Below is a small trained network, with its code and all its weights. Each question gives an input and a class and asks what happens when units are switched off, that is, made to give their printed mean instead of their output.

import numpy as np


def w(rows, s, z=0):
    codes = np.array(rows[::2]) - 128.0
    scale = np.full(codes.shape[1], s)
    scale[-1] = z or s
    return codes * scale


def f(y):
    return np.maximum(y, 0)


def log_softmax(a):
    a = a - a.max(-1, keepdims=True)
    return a - np.log(np.exp(a).sum(-1, keepdims=True))


def net(x, mask):
    res = np.array(x, float).reshape(1, 7) / 4 @ E
    y = f(res @ A[0][:, :-1].T + A[0][:, -1])
    res = res + np.where(mask, y, B[0][:, -1]) @ B[0][:, :-1]
    return log_softmax(res[-1] @ U[:, :-1].T + U[:, -1])


A, B = {}, {}
E = w([
[127,127,126,130,127],'x0',
[2,195,91,64,78],'x1',
[43,120,167,198,207],'x2',
[126,124,237,151,29],'x3',
[112,65,194,16,186],'x4',
[131,134,131,127,130],'x5',
[128,130,128,129,131],'x6',
],0.0079)
A[0] = w([
[254,76,184,202,198,63],'n0',
[127,79,170,121,17,148],'n1',
[65,93,209,187,191,194],'n2',
[245,72,96,43,31,159],'n3',
[77,99,238,143,89,139],'n4',
[134,158,249,77,92,131],'n5',
[86,159,201,107,72,123],'n6',
[87,91,157,41,137,79],'n7',
[146,158,93,80,224,34],'n8',
[46,144,86,66,84,106],'n9',
[166,98,170,74,182,120],'n10',
[132,81,192,124,60,127],'n11',
[165,154,11,71,164,126],'n12',
[161,180,210,158,69,100],'n13',
[49,128,164,225,180,131],'n14',
[24,225,135,93,90,116],'n15',
[99,114,196,20,211,60],'n16',
[63,168,78,114,93,90],'n17',
[169,127,118,40,109,115],'n18',
[144,84,63,84,163,139],'n19',
[132,176,87,211,88,3],'n20',
[126,127,108,225,79,173],'n21',
[112,92,163,193,55,118],'n22',
[128,246,49,218,70,90],'n23',
[84,131,72,172,218,134],'n24',
[212,237,109,79,66,128],'n25',
[235,95,100,163,163,102],'n26',
[157,221,121,234,145,134],'n27',
[60,185,114,72,103,57],'n28',
[100,70,207,68,112,131],'n29',
],0.0074,0.0049)
B[0] = w([
[86,34,208,197,133,244],'n0',
[121,149,93,155,165,207],'n1',
[83,171,94,59,2,255],'n2',
[46,135,131,112,59,242],'n3',
[142,160,58,149,170,223],'n4',
[146,154,81,187,152,210],'n5',
[144,154,102,170,157,194],'n6',
[186,83,104,74,136,188],'n7',
[141,185,78,193,184,169],'n8',
[153,24,210,195,149,204],'n9',
[172,160,120,68,122,195],'n10',
[138,168,77,192,171,194],'n11',
[109,173,101,196,145,207],'n12',
[138,152,88,162,169,192],'n13',
[48,134,119,72,61,226],'n14',
[133,49,166,162,166,234],'n15',
[200,106,99,79,127,222],'n16',
[118,72,197,158,140,184],'n17',
[88,136,98,110,87,176],'n18',
[120,160,82,174,146,187],'n19',
[222,101,127,45,160,167],'n20',
[169,121,106,63,118,218],'n21',
[148,147,78,160,181,191],'n22',
[232,110,149,56,120,228],'n23',
[106,167,86,123,119,211],'n24',
[57,144,138,125,74,197],'n25',
[77,83,172,160,126,210],'n26',
[176,107,121,72,120,213],'n27',
[115,72,181,186,173,183],'n28',
[176,125,115,79,135,212],'n29',
],0.0074,0.0067)
U = w([
[120,22,215,193,154,83],'0',
[135,147,115,120,122,254],'1',
[231,106,101,45,126,84],'2',
[132,189,36,202,176,82],'3',
[39,148,104,86,11,72],'4',
],0.011,0.012)

Each question gives the input, the list of numbers given to net, and the class t.
The units are the neurons (one row each of A and B). Each row of codes is followed by its name. A weight is (code - 128) times the scale printed after its matrix; where a second scale follows, it is the last column's (A, B and U).
mask holds one flag per neuron, in row order. A switched-off neuron (its flag False) gives its mean, the last column of its row in B, instead of its output. The means were averaged over made-up inputs and are rounded, as every weight is.
A unit's drop is (log p(t) with every unit on - log p(t) with that unit switched off) / (log p(t) with every unit on - log p(t) with every unit switched off).
The circuit of an input: a set's keep is (log p(t) with only the set's units on - log p(t) with every unit switched off) / (log p(t) with every unit on - log p(t) with every unit switched off). Starting from the 12 units with the biggest drops (on a tie, the unit counted first), units are removed one at a time, each time the one whose removal leaves the highest keep (on an exact tie, the one counted first), for as long as the keep stays at least 0.8.
units of the circuit, in order: the units of the circuit, biggest drop first
most important unit: the unit with the biggest drop
k most important neurons: the k neurons with the biggest drops, biggest first
drop of u: that unit's drop, to one decimal
input [5,2,-7,0,-5,0,6], class 4: units of the circuit, in order	[n25]
input [-1,5,7,-3,7,-5,7], class 2: 3 most important neurons	[n16 n7 n3]
input [8,-2,8,-4,1,-3,8], class 4: units of the circuit, in order	[n2 n14]
input [-4,1,4,-6,-8,5,-4], class 2: units of the circuit, in order	[n23 n27]
input [-2,6,-6,-3,-6,2,-1], class 0: units of the circuit, in order	[n9 n17 n15]
input [7,-7,2,8,3,1,5], class 3: units of the circuit, in order	[n4 n11 n5]
input [3,2,8,-5,3,2,4], class 4: 2 most important neurons	[n2 n14]
input [-7,5,8,8,4,3,3], class 3: units of the circuit, in order	[n4 n5]
input [-3,-6,8,-1,8,6,2], class 2: units of the circuit, in order	[n16 n10]
input [-1,8,7,5,-6,-3,-4], class 0: 4 most important neurons	[n15 n9 n17 n28]
input [4,-7,-2,-3,-8,5,-5], class 2: 3 most important neurons	[n23 n27 n21]
input [-6,-2,2,0,4,-2,-7], class 2: units of the circuit, in order	[n3 n16 n10]
input [3,-8,-6,-5,-3,3,0], class 0: 2 most important neurons	[n0 n26]
input [5,-2,-7,0,-6,2,8], class 4: units of the circuit, in order	[n3]
input [-3,-8,-5,1,7,-2,-1], class 0: 2 most important neurons	[n0 n26]
input [-1,-5,-5,3,4,1,-3], class 0: 2 most important neurons	[n0 n2]
input [-5,2,-8,-4,-7,-2,5], class 4: 2 most important neurons	[n25 n3]
input [7,5,8,1,-3,0,7], class 4: 2 most important neurons	[n14 n2]
input [8,-1,8,8,-3,-7,-4], class 3: 2 most important neurons	[n4 n22]
input [2,8,1,-7,5,-4,-1], class 0: most important unit	n9
input [4,5,8,8,2,-6,3], class 3: drop of n4	0.4
input [2,-4,-8,-5,5,6,-4], class 4: drop of n3	0.4
input [-1,0,0,3,-6,-4,3], class 2: drop of n23	0.2
